Each row is followed by its class number.
[ 464  622 -468 -517 -241  163 -173  205  186  186 -475  159 -249  277
 -364  382 -437  198  322  419   52  252  125  -93  439   32    5 -173
 -317    2 -244  -74 -219   36   79 -626  383 -139 -197]  2
[ -76  191  221  227   26    1   -4 -150  -58  235 -379  191  269  159
 -431   -8  135 -176 -316  307   20   53  178  135  476   24  242   21
  -35  169  287    9  -61   10 -136 -253 -262  279  -83]  4
[ 218  -22 -247 -484 -193  -45 -137  513 -373   66   49   24   30 -196
  289   45   65  163  229 -241 -163 -171 -196 -404  122 -144 -341  215
  105 -211 -119 -203 -172   65  119  270  196  110  277]  4
[ 355  420 -548 -504 -241  146 -274  345  136  161 -472  228 -244  255
 -446  326 -503  110  353  354   44  238    9   -4  333    0  -29 -204
 -414   32 -167 -172 -240   79  293 -669  340 -279 -164]  3
[  97  -28 -467 -613  -50 -426   93  463 -381  123 -289   47  -49  -94
 -138  -41  215  361  235  -89 -368 -278  -14  -89  320 -384 -387 -409
  283 -221 -212   55 -390  254  -97   71  242  229 -453]  0
[ -61 -295 -710 -549 -177 -179 -133  809  -65  428  202  425 -427 -245
 -349  -72  -69  -69   57 -261 -643 -272 -123   92  -91 -542 -415    0
  -93  218  237 -359 -100  175 -100  -61  117  -12  -82]  4
[-248    9  -22  126   55  -77  -67   88 -135  239 -309  281  304  243
 -273  119    3  -67 -330  120   61  208   21   64  454  -17  124  -86
    6  285  244  -78  -68    0 -208 -241 -263  216    4]  2
[ 386  514 -557 -507 -233  261 -261  252  225  105 -518  209 -257  327
 -431  398 -580  229  364  319   54  276   77  -87  340   80   61 -193
 -427   -3 -219  -98 -206   38  268 -549  505 -206 -198]  4
[ -87 -145 -223 -170  -55  -17 -141  248 -365   54  -85  -58   79   98
   24   92  -58  260   13 -166 -122   67   38 -182   75 -295  -58  118
  165   39 -107   44 -175   99  279  169   31  256    7]  0
[ 501  290 -290 -407 -335  191  110  325 -197  206   12  129   30 -196
  177   73  387  138  448 -200 -484 -455  204 -440  322   97   26  124
  113 -365  -69 -211 -110  330 -132  363  535  328  167]  1
[ 397  479 -514 -427 -170  201 -274  342  157  144 -513  173 -234  266
 -397  302 -460  194  241  306  -86  247   46  -24  291  -23  -27 -181
 -338   42 -188 -125 -212   36  235 -643  345 -219 -180]  7
[-132  205  -88   24   62 -124 -109  -78  126  379 -293  173  150  105
 -315   21  171    3 -402  251 -123  266  140  -90  608  161  205   45
 -145  291  345 -161  -33 -292   -7 -392 -143  216 -155]  3
[ 145  -91 -138 -318 -223 -144  105  538  164  169  -86  347 -157   69
 -110 -114  326  141  464 -119 -246 -654  239  -50  309   74  -24  -50
   74 -486 -120 -219 -112  502 -382   -5  519  218 -187]  0
[ 451  521 -536 -492 -264  144 -236  371  171  177 -381  178 -262  194
 -315  366 -428  137  350  337   20  253   61 -114  410   93  -62  -68
 -381  -35 -237 -190 -171   60  276 -605  442 -255 -169]  0
[ -23  109   73  123   47 -111   -9  -67  -45  253 -276  169  238  160
 -325   58  101 -110 -312  209  -13  146  164   17  480  137  218  151
   -2  169  276 -115  -34  -10 -110 -254 -176  286 -131]  2
[ 355  350 -474 -483 -232  197 -235  351  120  141 -483  305 -215  306
 -443  370 -575   76  352  320  104  263    6   42  330   19   -4 -209
 -360   27 -219 -191 -238  148  249 -577  352 -250 -151]  3
[-140  169  -11   53   59  -12  -71   49 -195  342 -456  247  306  207
 -487   17  123    2 -323  192  -11  135   57   85  452   57  163 -138
   19  178  277  -25  -53  -35 -198 -273 -221  258  -58]  3
[ 416  456 -507 -468 -210  160 -225  299   59  179 -541  193 -207  286
 -487  401 -529   94  262  363   20  276   85   -7  359    1   12 -175
 -351   79 -196 -144 -258  139  193 -630  408 -231 -129]  1
[ 432  553 -542 -525 -248  180 -248  195  144  126 -485  122 -259  272
 -437  378 -507  173  368  378   10  247  105 -110  455  102   61 -144
 -449   57 -198 -134 -229   33  263 -618  454 -229 -154]  0
[  67  -76 -257 -252 -116  -44  -21  255   80  266  161  161 -279 -221
  270   -9  504  196  293 -229 -655 -258  -78 -224 -160 -413 -338   87
  -90 -213  115   58 -129   56   70   93  209  115   90]  3
[-100 -254 -231 -409 -121  -29   71  565  -50  467 -179  634 -151  -53
   24 -160  287  137   40 -342 -420 -456 -123  275   53 -591 -384 -152
  108  -26   61 -171  -88  286 -141  -29  177  176  -18]  0
[-111  -20  207  149   72  -68  -44  -95   16  273 -379  208  254  171
 -416   59   79  -94 -383  232   53  119  175   78  451   57  255   64
    0  194  334 -173  -87  -74 -153 -227 -215  273  -68]  7
[  41  164   50   96   65    1 -152  -75  -56  232 -419   93  416  208
 -265   71   91   73 -379  317  -23  208  164 -227  621  295  263  114
   -6  177  304 -118  -22 -177  -15 -231 -159  218  -41]  4
[ -78   81   89   80   66  -66 -128   22 -116  276 -452  200  371  225
 -337   55   49  -71 -371  137   45  208  -19   19  428   97  112   93
    3  172  217  -88    9  -59 -134 -228 -176  280  -36]  4
[-176  -75  161  139   96  -68    0 -156  -97  299 -242  232  215  117
 -246  -15  140 -172 -364  117  -40  153  120  140  466  -32  201   60
   35  291  360 -147  -12  -72   38 -314 -317  248    0]  7
[ 128  482 -788 -611 -207   99  -11  342  218  313  170  168 -363 -233
  -51  125  334  239  474 -119 -423 -111  115 -243  608 -106  -65  -88
 -125 -166  -57    8  117  -35  -74 -203  540  277 -139]  5
[ 359  546 -525 -499 -250  126 -210  262  105   90 -493  121 -167  322
 -378  400 -605  274  344  439  126  254   76 -116  379   -9   42 -259
 -303  -12 -255  -12 -269   70   62 -560  377 -196 -183]  5
[ 451  526 -503 -509 -244  158 -211  330   82  146 -487  196 -228  272
 -399  403 -502  137  361  390   62  236   51  -71  427   67  -38 -133
 -426  -64 -200 -148 -261   71  204 -657  385 -234 -143]  2
[ 210  345 -552 -773 -252  316 -284  181   83  333  -15  208 -157  -50
 -129  -36  226  605  350   57 -327 -249  278 -434  440   50  235 -337
 -176  -94   38   40 -149 -346  276 -169  317   76 -150]  4
[  86   43 -506 -390  -52  -31 -341  734 -464  345 -156  129  -17  -23
 -161   62   84  155  -73  -46 -287 -269 -230  -86  139 -354 -387   34
  -85   77   93 -167 -325  134  267 -144  168   71  -11]  3
[ 507  593 -453 -528 -219  176 -139  260  126  120 -455  173 -202  274
 -399  398 -513  165  394  497   76  258  175 -102  465   66   46 -176
 -307 -102 -273  -98 -181  116   92 -613  408 -137 -180]  4
[ 344  469 -557 -471 -237  219 -267  334   64  143 -474  165 -221  292
 -416  366 -534  156  293  272   16  295    2  -35  326  -28   -8 -186
 -292   90 -215 -123 -240  114  214 -516  355 -208  -81]  7
[ -44  244   30   53   44   29 -101 -121  -23  289 -345  216  248  167
 -360   59  135   28 -298  203  -16  120  152  -76  608  157  297    9
 -115  177  305  -70  -27 -177 -148 -305 -118  265  -60]  7
[ -98  123  -39   60   86  125 -160  -76   23  216 -491  247  315  255
 -532   82  -25   17 -400  206   -8  235   50   51  486  139  293  -56
  -24  298  277  -35  -41  -93    2 -242 -120  313 -190]  2
[-170  142  -28   51   11  -80 -144 -121   14  312 -331  154  223  132
 -312   55   83  -36 -351  150  -97  243   67  -28  446   79  195   -9
 -123  330  362  -28  -20 -210   25 -290 -195  182  -20]  4
[ 161  295 -545 -788 -173  -82 -212  357   15  327 -236  130 -180 -127
 -240  -90  237  515  216 -142 -474 -196  109 -302  522  -30 -107  -74
   -9  -11   16 -180 -290 -209  332  -24  289  229 -300]  7
[ 433  505 -510 -521 -243  211 -198  280   89  123 -442  224 -251  274
 -459  380 -521  101  394  317   54  199   37  -13  330   -3   -5 -214
 -344   -6 -203  -59 -214  156  125 -558  380 -183 -137]  2
[ 202  -11 -411 -632  -33 -266 -209  687 -103  390 -163   39 -127 -236
 -115  -38  125  257 -425   38 -484   24    2 -289  288 -193 -443  188
  111  -31  110 -429 -240 -107  313  -74  215  151  -34]  6
[  10   52 -328 -511 -132  193  -16  154  250  279  291  381 -406 -321
  148  -94  317   78  408 -181 -535 -208  148 -113  173 -272  -86   -5
 -253  -58  180  -18   58 -311  406 -152   80  213  -46]  4
[ 332  440 -492 -474 -239  148 -228  353   78  145 -458  193 -244  296
 -421  363 -515  106  348  355   94  212   46   -2  332  -36  -36 -211
 -346   22 -262 -117 -266  129  129 -566  372 -197 -150]  0
[ 448  492 -494 -511 -252  234 -249  276  170  141 -508  202 -187  285
 -366  408 -464  228  341  324   24  238   81 -103  418   97   63 -156
 -377   -8 -206 -151 -253   29  218 -536  442 -183 -155]  3
[ -84   87  184  154   12  -53   -5 -215   89  124 -139  191  189  105
 -283   82  135 -212 -270   95   19  157  205   -8  554  188  282   83
  -83  237  292 -115   61  -79 -162 -204 -213  262   13]  7
[ 446  546 -525 -499 -277  218 -216  296   92  132 -474  202 -234  249
 -447  396 -525   76  421  371   43  226   63  -17  385   50    8 -196
 -431  -28 -221 -120 -202  117  232 -585  390 -200 -169]  0
[ 350  184 -714 -624 -108  153 -103  323 -190  102 -233  121  -55 -247
  -53 -115  218  533  184 -172 -613 -231   89 -363  252   14  -55 -113
  -44 -132  -37 -217 -175  -98  507   57  498  177 -330]  3
[  70 -267 -526 -600  -83  265 -116  458   48  532   75  621 -418  -33
 -456  -48   16 -177  256 -282 -437 -313   30  116  135 -126    2  186
 -273  157  204 -477   30  158  197 -184  529  130   11]  4
[ -59  250   24  127  -21  143 -112  -77   26  276 -317  244  307  252
 -395   66  154    8 -384  194   41  115  155  -37  568  236  372    3
   34  251  232   13   33  -16 -276 -182  -46  285  -49]  6
[ 113  102 -377 -629 -268 -226  -40  442    8  316 -194  128  -95  -76
   79  -36  132  348  188 -220 -593   45  -79 -453  603  200  -10  148
  108  -47   -6 -225 -357   68  293  286  412   44   13]  6
[ 252  -41 -114 -556  -84 -186   34  430 -538   28  -49  -26  -62 -326
 -170  -42   27 -123  142 -111 -252 -220   -1  -21    9  -48 -304   92
 -174 -136 -189 -390 -227   76  400   19  220   86   44]  0
[  36  210 -277 -287 -100  152  237  244  278    3  102  388 -289  -63
 -151  194  -52  333  386 -127 -241 -161  335 -124  306  -41   10 -222
  -38 -344 -114   79   33   -2 -282   31  396  272 -316]  1
[-146  119  155   81  117  -17  -62 -123   52  357 -288  328  216  172
 -341  -22  148 -100 -437  214  -41  106  143   83  490   63  200  -44
  -96  223  358 -115  -11 -165 -112 -345 -204  264  -53]  4
[ 211 -267 -371 -232 -124  -97 -203  726 -650  186 -193  127  225   41
   23    2  269  -77  131 -218 -285 -431 -318 -141  160  -56 -348  197
  119 -231   38 -185 -119  592  -56   70  284  141  232]  5
[  35 -280 -720 -460  -58   97 -320  447 -489  105 -193   79   47 -104
   78  -59   60  321  -25 -235 -393 -163  -68 -284  212 -275  -72  123
    3  114  188 -389 -378    1  480   65  264   74  270]  5
[ 443  655 -557 -495 -271  197 -222  286  189  115 -522  121 -194  271
 -342  380 -440  224  373  347  -40  242   67 -134  359   82  -30 -198
 -419   16 -223 -111 -199   46  248 -602  434 -202 -144]  3
[ -36  163  250  170   72   -1   44 -212  -18  209 -356  168  333  186
 -322   47  180  -86 -333  271   84  131  166   65  482   57  279   48
   68  178  197   61   41  -49 -313 -207 -271  410 -134]  2
[ -82  141   -4   26   82   67 -189  -31  -17  361 -378  201  257  147
 -415   37  188  -18 -436  167  -88  242   82  -19  483  148  253  137
 -106  302  315 -183   21 -154  125 -352  -85  244   -4]  6
[ 157 -295 -390 -487 -126  357 -151  594   76  456   62  631 -327  -59
 -234  -80  122   79  176 -300 -510 -291   75  -21  251  -86   36  139
  119  204   94 -336 -165  232  332  213  363   59  -86]  2
[-107   41  137  177   88   -4  -59 -146  -77  209 -380  248  309  206
 -394  146   39 -124 -308  129  -15  188   67   60  431  111  243   16
  -46  205  290  -11  -36   -1 -154 -138 -164  340  -46]  2
[-177  -54  115   56   90  -99 -111  -65 -154  292 -438   91  303  193
 -387   57   16  -28 -539   34  -76  181   64  -46  353   83  148   12
  -28  307  455 -182  -86 -146   34 -158 -225  213   83]  1
[-123  -26  146  174   12 -105   -4  -55   63  289 -217  227  273  191
 -140   35  162 -155 -320   75    6   78   71  -41  480  140  182  125
  -13  110  262  -81   83  -38 -329 -241 -105  244    8]  1
[  56  142 -594 -419 -161  -97  141  512 -264  177  127  317  -62 -112
  -38   54   68  178  435 -153 -426 -151 -102    1  351 -381 -253 -143
  388 -143 -115   78  -27  548 -235  201  113  326 -132]  2
[-119   71  193  174  108  -23   -3  -80 -132  285 -410  277  332  201
 -418   86   52  -91 -412  174   19  167  175   76  376   69  189  -94
  -21  163  274  -84  -24 -108 -219 -255 -225  315  -86]  0
[-190 -175   93   88   86   90  -76   32 -109  296 -322  451  277  201
 -352  -24  -47 -181 -389  120   57   98    1  168  419   45  215   24
  -35  214  292 -145   23  -19 -100 -166 -232  251  -28]  1
[ -35  168  -47   79    5 -102  -61  -32   -2  272 -336  234  225   66
 -337   55  106 -114 -240  141 -125  213   70   -3  629  172  237   96
  -54  228  257 -116   40  -27  -30 -265  -97  278 -182]  0
[ 409  480 -478 -540 -254  134 -201  318  159  156 -481  215 -267  217
 -391  345 -456  145  371  310   24  245   74  -52  369   18  -30 -234
 -350  -19 -237 -150 -194   83  219 -677  384 -243 -171]  1
[ 395  472 -426 -513 -249  279 -221  239  272  244 -464  294 -259  316
 -437  345 -458  175  364  431   56  146  121   -1  416   40  114 -142
 -410   18 -144 -180 -318   37  277 -571  416 -204 -197]  3
[-121  -27  203  128   92    4 -125    3  -93  411 -351  266  305  199
 -346  -14  170 -109 -489  129  -67  144   80   57  423   67  205   87
   40  304  350 -168  -23  -56  -36 -198 -308  283    8]  2
[-120   -9   38  136   -5  -27  -85  -30   30  286 -260  297  262  159
 -257   39   71 -113 -259  132  -22   91   95   37  490  138  275   24
  -45  206  279 -111  -27  -89 -135 -251 -146  240 -122]  3
[-174   65 -443 -513   44 -104 -197  798 -288  360   27  442 -209 -216
  -44 -211  332    6  -47 -307 -306 -167 -223  297   64 -494 -605 -215
  156  -89 -109 -160 -125   66  314 -191  -77  415 -184]  7
[ 432  486 -493 -500 -238  168 -149  306  204  195 -408  267 -250  223
 -378  355 -462  138  428  379    7  199  142  -51  360   66   34 -209
 -338  -68 -187 -114 -191   61  123 -589  369 -218 -219]  1
[  88   85 -374 -348 -183 -132   85  405 -111   86   84  179 -204 -275
  247   15  509  -10  561 -469 -578 -399 -133 -120  141 -193 -541   71
 -258 -325  -63 -145   59  285  258   18  389  169   81]  0
[ -22   23 -566 -496 -149  -15 -138  554  -89  305 -261  315 -184  -99
 -194 -180  204  236   99   59 -372 -133   -4   28  390 -151 -155   -2
   70   11   -9 -378 -432  108  482   52  136  188 -286]  7
[ 470  516 -466 -591 -239  107 -216  268  204  165 -497  257 -276  211
 -523  363 -501  139  391  441   13  249  114  -16  435   29   20 -152
 -390  -13 -172 -194 -321   19  220 -632  324 -218 -273]  6
[ -54  234  154   55   47   55  -58  -68  115  302 -188  335  252  170
 -319   38  112  -91 -313  201  108  114  131  -48  486  214  207   20
 -140   55  271  -68  195 -173 -210 -346 -143  304  -70]  0
[ 200 -110 -386 -571 -148   78 -173  466  -77  191 -177  527 -182  -71
 -163 -111  264   63  323 -280 -385 -452  -74  -62  407   63  -40  -45
 -172  -86  -37 -332 -355  286  453   20  579  115 -208]  3
[  -6  308  -14   77   33    1  -29  -36  133  335 -219  269  231  132
 -266  -11  203  -28 -289  287  -83   69  179  -94  656  231  283   14
  -77  166  293  -15   70 -176 -266 -326  -96  230 -189]  4
